In the rows, zero is written as 128.
Each row of numbers stands for one element and depends on some of the facts below. Use the named rows to name the rest.

Named rows:
flizeva: [129 187  87 111 164 103 136 177 176 127 147 120 106 120 215 133 122 133
 153 115  67 133 136  89 143 167 147  85 203 150  67  94 150 134]
faste: [132  87 117 109 115  77 119  87 119 136 135 125 126 116 139 140 128  98
 151 108 136 128 127 136 136 120 152 134 174 131 143 123 131 142]
brepemes: [141 142 133 108 147 132 111 150  91 144 134 131  92 101 191  66 122 160
 123 157  62  99 146 109 149 161 143 132 168 159 103  91 148 118]
muzu: [142 113 152 109 125  99 123 123 109 137 128 131 137 116 131 125 133 119
 138 118 125 102 125 104 125 108 134 130 135 137 164 115 130 131]
radun: [126 112 128 162 110  92 133 111 138 110 133 145 145 135  68 166 104  98
 169  98 158 128 108 128  99 103 118 130 123 167 147 156 122 134]
notrom: [120 100 153 142  95 128 138 110 107 125 108 135 155 127  74 145 123 106
 119 121 171 134 126 152 109  99 132 142  77 120 149 159 115 125]
pigo: [128 164 104 157 131  95 139 142 181 115 145 135 124 143 162 161 116 106
 158  83 129 148 121 102 114 138 122  96 153 152  91 126 135 131]
grelal: [133 106 133 123 129  88 122 130 133 126 136 129 133 123 114 151 127 119
 181 118 123 116 112 108 117 126 129 129 161 152 158 133 139 136]
girim: [128 160 107 152 128  93 143 145 180 116 143 138 127 141 163 157 111 105
 164  84 131 147 122 103 112 141 131  92 149 149  86 128 136 129]
sobreno: [126 124 118 112 141 179 127 126 111 132 124  95 137 133  96 119 162 159
  57 160 150 139 132 159 157 108 101 143 108  70 173 126 110 145]
gromegri: [154 126 131 121 100  98  99  94 114 137 130 138 168 109 116  84 131 101
 179 125 137  89 139 135 138  94 112  90 133 140 184 144 124 118]
trumu: [132 101 152 146 112 143 121 116 112 129 114 140 122 135 139 112 133 126
 122 131 155 141 126 127 122 124 108 140  82 112 114 138 125 122]
nebuk: [130 129 121 131 111  74 138 126 123 129 139 134 138 108 125 134 103 113
 133  99 134 130 131 132 120 118 137 124 144 146 137 129 128 139]
nagrin: [130  87 144 136  87  64 127 107 113 129 138 136 146 114  96 147 112 104
 159  94 167 132 112 133 106 103 123 140 124 138 176 149 129 136]
troke: [127 130 131 129 143 155 130 136 134 119 111 123 138 141  98 150 142 121
 135 141 125 117 123 115 126 118 130 125 118 135 132 137 127 123]
klovum: [112 198  97 183  85 218  99  84 129 124 143 122 151 150  64  45 101 162
  88 166 139 142 162 250 119 145 105 118  69 128 124 176 108  84]
flabor: [129  98 146 121 136 200 120 113 119 136 106 118 114 144 133  99 161 154
  90 175 159 144 134 151 157 149 104 144  77  56 114 141 120 119]
difom: [136 126 143 157 124 126 131 108 136 111 127 147 149 148  73 160 123  96
 152 102 152 106 112 105 101  92 125 126 107 164 148 142 115 120]
naris: [130 100 159 158 134 209 119 120 135 116 110 126 124 171  79 132 163 156
 121 167 182 141 112 133 130 134  77 146  50  78 136 168 119 116]
skiklir: [101 159 104 169 121 171 137 119 141 122 122 151 121 138 129 109 102 124
  84 127 113 156 136 169  98 112 123 134  92 140  78 127 106 112]

Facts:
[bastil beguzu deflam difom dipar drefu droski fazum fliro flitrestes foskun gevul giresok goler gretrober grovis kaplu klagan klubral kluflas leklus lide motis naluk nebuk notrom peber pese pimim pligur radun ratek rotre rubaben rubru skadror skedus skesta skogrorak sobreno stastek stese stigrus stistel stoplefe stovetun trakal tridun trigelus tristok troke troklen vedon vefi vevi vosker vukagan vuzan zotra] ω 666
[brepemes dezafum flabor flistado fuvuk gepak gopir gradrus gretraka griflo gruniklum kenom kluto megir miplumom naris neti nuzes pimon poten pusak pusalum ribe ruza skekas skerik skotre soplil tapler trubogas trumu vibrer vutil zitruk] ω 191
[brodrise bruguk busku denam depun dragin drasimi drilos faste fimer flefum flumar fofum folas fuskal gones grelal gridru gromegri grora kevi klemil klomir kluze lizek meklaster mito muzu nagrin nubapom plalera reson ruklos sibrusan skezek skori staskepla suvu tafler tari totrus trabromer traskigrok treplubra trezos trise vabriba vanil vuskal zesti zoluk] ω 637
[bubra desto gotum gudro klovum lerom nufak pipum plapal plesufli pobram poril rado riskik skiklir stegres veskifle vorer] ω 897
γ flizeva <- bastil gevul goler klagan skogrorak stoplefe trabromer tristok vosker
γ pigo <- beguzu flistado grelal neti plalera pusak skerik veskifle vibrer
γ plimodru <- brafas flizeva fofum kluto piplavan ruklos stizurom tari traskigrok tridun trubogas vanil vefi
γ daluskem <- branom difom drada fuskal gretraka kapimen kenom libru nestar pimon ribe suvam
γ brafas <- brepemes kevi meklaster nubapom zoluk
γ pedre <- brestiplan depun drunan gridru gudro mito ruza trezos zigi
γ logas <- brodrise dragin drufi flabor fuvuk nebuk riskik skezek skiklir tafler trise vabriba zesti
γ piplavan <- bruguk denam drefu flumar folas foskun stese totrus vuzan
γ drunan <- bubra drasimi leklus peber pese pimim poten rado skori zotra
γ laflam <- busku
γ klonis <- deflam fazum fliro gotum grovis klubral rubru skadror vedon
γ drufi <- desto flefum giresok klemil lizek motis muzu reson staskepla suvu
γ stizurom <- dezafum kluflas poril skekas skesta stistel treplubra zitruk
γ branom <- dipar nagrin notrom pligur radun ratek sibrusan stastek trakal
γ libru <- drilos kluze nuzes pobram vuskal
γ brestiplan <- droski flitrestes gretrober gromegri klomir klovum miplumom rubaben skedus trigelus
γ fletri <- faste girim lide stigrus vukagan
γ drada <- fimer stegres
γ ritepam <- gepak gradrus grora klonis laflam
γ fubre <- gones kluvis pigo troke
γ zigi <- gopir gruniklum lerom pusalum trumu vutil
γ kluvis <- griflo soplil
γ nestar <- kaplu naluk stovetun tapler vevi
γ kapimen <- megir
γ suvam <- naris plapal rotre skotre troklen vorer
γ girim <- nufak pipum plesufli sobreno
α gones <- bastil
α klomir <- brafas fimer trabromer
α skadror <- brafas grora nestar
α ribe <- brafas treplubra
α mito <- branom fletri
α flefum <- branom
α miplumom <- brepemes gradrus
α rado <- brestiplan
α gudro <- brestiplan grovis nebuk
α zesti <- brestiplan drasimi giresok
α tari <- brestiplan vuskal
α dipar <- bruguk klubral kluze trigelus
α tridun <- bruguk tafler
α plesufli <- busku sibrusan vefi
α lide <- daluskem
α grovis <- deflam fazum
α droski <- deflam
α nestar <- depun
α pusak <- desto sibrusan
α fofum <- dezafum lide neti rado
α brestiplan <- drasimi
α plalera <- drasimi
α tapler <- drasimi sibrusan soplil
α zotra <- drefu fliro trumu
α neti <- drefu fubre kenom
α totrus <- faste fofum pusak
α reson <- flabor gretrober
α staskepla <- flabor flumar fofum pusak
α stastek <- flefum staskepla
α gretrober <- flefum suvam
α drefu <- fliro gones laflam
α riskik <- flumar sibrusan
α stizurom <- fofum gotum totrus veskifle
α vukagan <- folas vedon
α dezafum <- folas
α flumar <- fubre
α gradrus <- fubre nuzes trise vuzan
α pigo <- fuskal
α gepak <- fuskal
α klagan <- gevul nuzes ratek
α rubaben <- giresok tari vanil
α rubru <- giresok ruklos
α sibrusan <- goler
α vutil <- gones pipum stistel
α tristok <- gopir pipum
α girim <- gradrus skori
α foskun <- gretrober vuskal
α klemil <- gridru grora stese
α trumu <- gromegri
α naluk <- grovis
α giresok <- grovis
α denam <- grovis
α nuzes <- gruniklum rotre
α folas <- gruniklum trabromer
α tafler <- gudro
α troklen <- kaplu nestar
α skezek <- kaplu skadror
α motis <- kaplu
α klovum <- kevi skedus
α daluskem <- kevi kluze pese plalera
α sobreno <- klemil pimim stizurom
α bruguk <- klovum miplumom skekas
α flabor <- kluflas ribe
α kluto <- laflam pedre trezos
α gevul <- laflam trise
α nufak <- leklus
α trise <- leklus notrom pedre
α trezos <- lerom
α poril <- lerom
α bubra <- lide lizek
α gridru <- megir plapal tapler
α zigi <- meklaster riskik
α skesta <- muzu tari vutil
α vanil <- nagrin vosker
α troke <- nagrin
α brepemes <- naluk
α libru <- nebuk nufak
α stese <- nebuk
α trabromer <- nebuk skotre
α skekas <- nestar
α skiklir <- nestar
α skerik <- nestar
α fletri <- peber
α lerom <- pedre
α kapimen <- pimim plalera
α nagrin <- pipum
α dragin <- pipum plesufli
α treplubra <- pligur
α pimim <- rado
α lizek <- rotre
α kaplu <- rubru
α kevi <- skedus
α kenom <- skekas
α stegres <- skiklir
α poten <- skogrorak
α meklaster <- sobreno stistel
α trubogas <- soplil
α fubre <- stese
α drasimi <- stese
α soplil <- stigrus stistel stoplefe
α piplavan <- stoplefe
α skotre <- stoplefe
α stigrus <- suvam treplubra
α vefi <- tafler
α kluflas <- troklen
α traskigrok <- trumu vosker
α skori <- vevi
α faste <- zotra
Ξ c <- bastil beguzu denam dragin drasimi drefu faste fimer fofum foskun goler gotum grelal griflo grora gudro kaplu klagan klubral kluto nagrin naluk nebuk poril rado radun ribe riskik rubru ruklos ruza sibrusan skerik skezek skogrorak stoplefe tafler tari totrus trabromer trakal traskigrok trise tristok vanil vevi vosker vukagan vuskal
Ξ b <- brepemes bruguk deflam difom dipar drilos flumar fuskal gevul gopir gretrober gromegri kenom klemil klomir leklus lerom megir motis muzu peber plalera plapal plesufli poten reson rubaben skedus stigrus suvu trigelus trubogas vorer vutil vuzan zitruk
Ξ a <- brodrise busku depun desto flabor fliro flitrestes folas fuvuk gradrus gridru klovum lizek mito naris neti nubapom nufak nuzes pese pimim pimon pusak ratek skesta skori sobreno stese stovetun tapler treplubra trezos troklen vabriba vedon vefi veskifle vibrer zesti zoluk zotra
Ξ d <- bubra dezafum droski fazum flefum flistado gepak giresok gones gretraka grovis gruniklum kevi kluflas kluze lide meklaster miplumom notrom pipum pligur pobram pusalum rotre skadror skekas skiklir skotre soplil staskepla stastek stegres stistel tridun troke trumu

Rows to name:
No name comes twice in this set of rows, the named rows included.
[106 178  75 145 167 144 132 158 164 125 137 156  88 116 172 104  87 142
 133 141  39 134 139 135 112 149 142 118 188 177  55 100 126 126] | poril
[131 146 124 108 143 159  99 151  85 142 135 105  92 113 172  71 132 175
 109 175  71 122 146 135 154 179 142 145 154 149 107 105 152 118] | skekas
[134 125 136 128 121 110 133 120 105 128 127 137 141 116 107 126 115 113
 124 118 123 105 131 124 119 104 141 133 132 158 147 121 121 126] | deflam
[137 136 112 116 167 118 118 167 137 134 134 135  84 111 195  99 122 154
 169 155  62 118 128  87 146 166 128 118 193 158  93 100 152 136] | kluto
[130 172 110 182  78  70 133  98 150 115 172 124 140 150 139 155  98  93
 128  46 178 160 126 145 101 137 130 111 126 158 108 137 131 124] | daluskem
[124 145 125  62 167 187 132 170 112 144 110  90 122 112 144  93 159 185
  70 201  88 122 153 147 179 162 144 127 133  69 129 111 134 129] | vefi
[132 111 158 108 144 191 119 132 141 126 106 100 145 161  78 148 180 152
 129 169 160 121 116 124 145 136 106 133  83  66 162 154 127 123] | mito
[147 139 118 139 104 105 111  93 120 131 126 148 170 111 105  84 113  93
 161 120 139  95 147 149 134  89 118  88 128 148 164 143 115 117] | gretrober
[136 119 146 103 129 157 126 146 116 140 130  94 146 130 106 125 171 166
  69 148 168 144 115 131 152 100  74 141  80  45 209 125 118 151] | gridru
[124 124 136 122 120 131 137 137 111 130 116 123 145 119 116 132 129 125
 106 133 137 129 131 133 129 110 133 129 109 118 142 131 121 131] | giresok
[122 107 148 143 102 130 137 108 116 125 112 133 156 135  83 148 124 104
 115 113 169 133 126 146 112 104 133 138  80 118 144 155 116 125] | rotre
[132 170 108 169 125  89 142 136 188 113 151 138 133 148 158 170 115  99
 157  62 152 152 116  95 106 126 111  90 137 145  92 127 130 131] | zigi
[148 123 120 119 133  90 112 115 101 137 149 117 134 112 139 127 143 128
 104 104 127 113 115 106 135  75 102 137 156 138 207  89 120 159] | klemil

The same elements again, as new rows of numbers:
Known rows:
folas: [112 140 121 150 134 137 109 126 127 131 139 121 139 164 169 118 138 120
 129 114 184 147  52 117 112  97  97]
lizek: [105 140 126 130 130 129 121 122 130 127 136 124 126 131 141 131 137 123
 135 134 104 138 122 123 119 116 126]
pusak: [115 123 137 126 133 129 143 131 138 120 146 123 134 136 133 126 128 116
 138 123 104 129 128 111 121 112 118]
nuzes: [114 133 145 123 133 125 152 117 134 124 152 121 122  93 144 133 133 137
 147 144  87 133 171 121 139 127 127]
ratek: [112 118 153 118 125 126 143 112 139 123 154 120 121 100 140 141 128 133
 134 127  88 126 172 116 132 151 134]
busku: [104 140 124 130 130 129 118 121 130 128 138 129 125 127 147 134 138 123
 136 129 113 139 132 128 118 120 126]
drilos: [143 143 125 126 127 128 111 132 121 127 108 129 115  80 126 130 116 134
 120 161  56 124 126 141 128 133 137]
trigelus: [142 141 139 122 123 125 115 122 144 130 116 110 130 119  72 143 104 137
 108 101  90 121 186 141 139 157 121]
leklus: [141 123 148 115 129 129 153 122 107 129 119 143 130  72 147 126 126 129
 126 104 101 126 145 116 131 162 137]
motis: [145 115 137 122 119 128 135 130 128 126 113 124 125 100 128 126 112 132
 108 109 113 127 132 129 124 148 129]
dragin: [135 135 118 135 124 132 110 145 119 125 120 141 117 140 119 124 124 137
 126 171 139 111  87 136 131 133 132]
nebuk: [134 123 140 126 126 130 134 134 124 124 136 139 128 140 100 129 118 138
 126 127 163 110 138 125 140 165 129]
skogrorak: [117 107 120 127 114 130 162 141 126 123 111 142 137 192  71 121 130 128
 119  85 232 140 136 126 120 148 126]
meklaster: [119 120 109 141 136 128 119 116 129 135 117 117 141 166 134 130 147 108
 122  92 196 157 117 133 112  99 123]
pobram: [143 114 119 112 128 115 126 120 133 132 140 119 130  98 159 142 141 137
 137 168  79 113 114 124 136 106 151]
gruniklum: [133 119 139 124 140 121 142 110 134 133 136 113 130 108 132 138 135 123
 136 126 111 131 180 126 141 120 138]
staskepla: [123 126 128 132 141 127 128 115 128 130 126 109 131 131 123 140 140 113
 130 143 116 140 126 121 122 109 136]
drada: [125 139 128 131 130 129 111 127 130 128 126 124 109  99 144 126 126 126
 135 163  57 125 139 138 128 116 138]
girim: [121 138 121 136 129 132 120 129 130 130 120 124 115 119 142 119 130 125
 131 146 102 138 121 137 123 105 128]
branom: [120 151 132 131 138 128 116 123 127 128 131 126 116 101 135 130 127 125
 141 151  66 129 160 138 131 125 135]

Name these rows:
No name comes twice in this set of rows, the named rows included.
[132 116 132 126 138 121 134 111 135 133 137 119 132 115 140 136 137 119
 135 108 139 136 182 135 137 120 134] | soplil
[117 110 141 125 116 125 121 120 160 122 145 105 117 131 121 144 115 134
 118 127  99 126 159 130 128 135 124] | flitrestes
[141 107 119 109 127 119 141 121 115 135 135 135 134  97 189 130 152 129
 141 159  94 113  77 106 130 105 157] | bubra
[108  96 126 133 112 130 142 126 141 126 134 124 131 160 162 120 134 121
 116  79 196 151 101 116 110 119 114] | skesta
[156 148 116 111 132 117 122 138 118 126 130 144 139  76 140 138 125 142
 134 140  83 112 138 142 133 137 134] | plapal
[109 137 121 128 133 125  98 121 131 125 147 139 123 112 160 139 136 118
 139 117 103 129 167 145 122 132 130] | gridru
[126 105 149 122 132 126 148 108 137 131 131 102 136 138 109 142 132 114
 122 112 117 130 141 104 130 132 137] | lide
[137 138 118 134 127 131 146 134 122 134 104 131 145 148 110 110 125 127
 118  74 183 149 127 133 123 114 106] | brepemes
[146 125 145 115 116 126 120 123 129 133 113 125 120  89 117 131 109 135
 111 120  55 110 156 130 139 159 140] | dipar
[142 125 140 146 132 140 139 138 120 124 137 128 143 176 122 117 119 137
 120 118 243 126  54 107 131 141  99] | drefu
[116 146 123 136 136 130 121 125 127 130 125 125 124 123 134 125 132 122
 136 131 109 141 141 138 123 114 125] | fletri

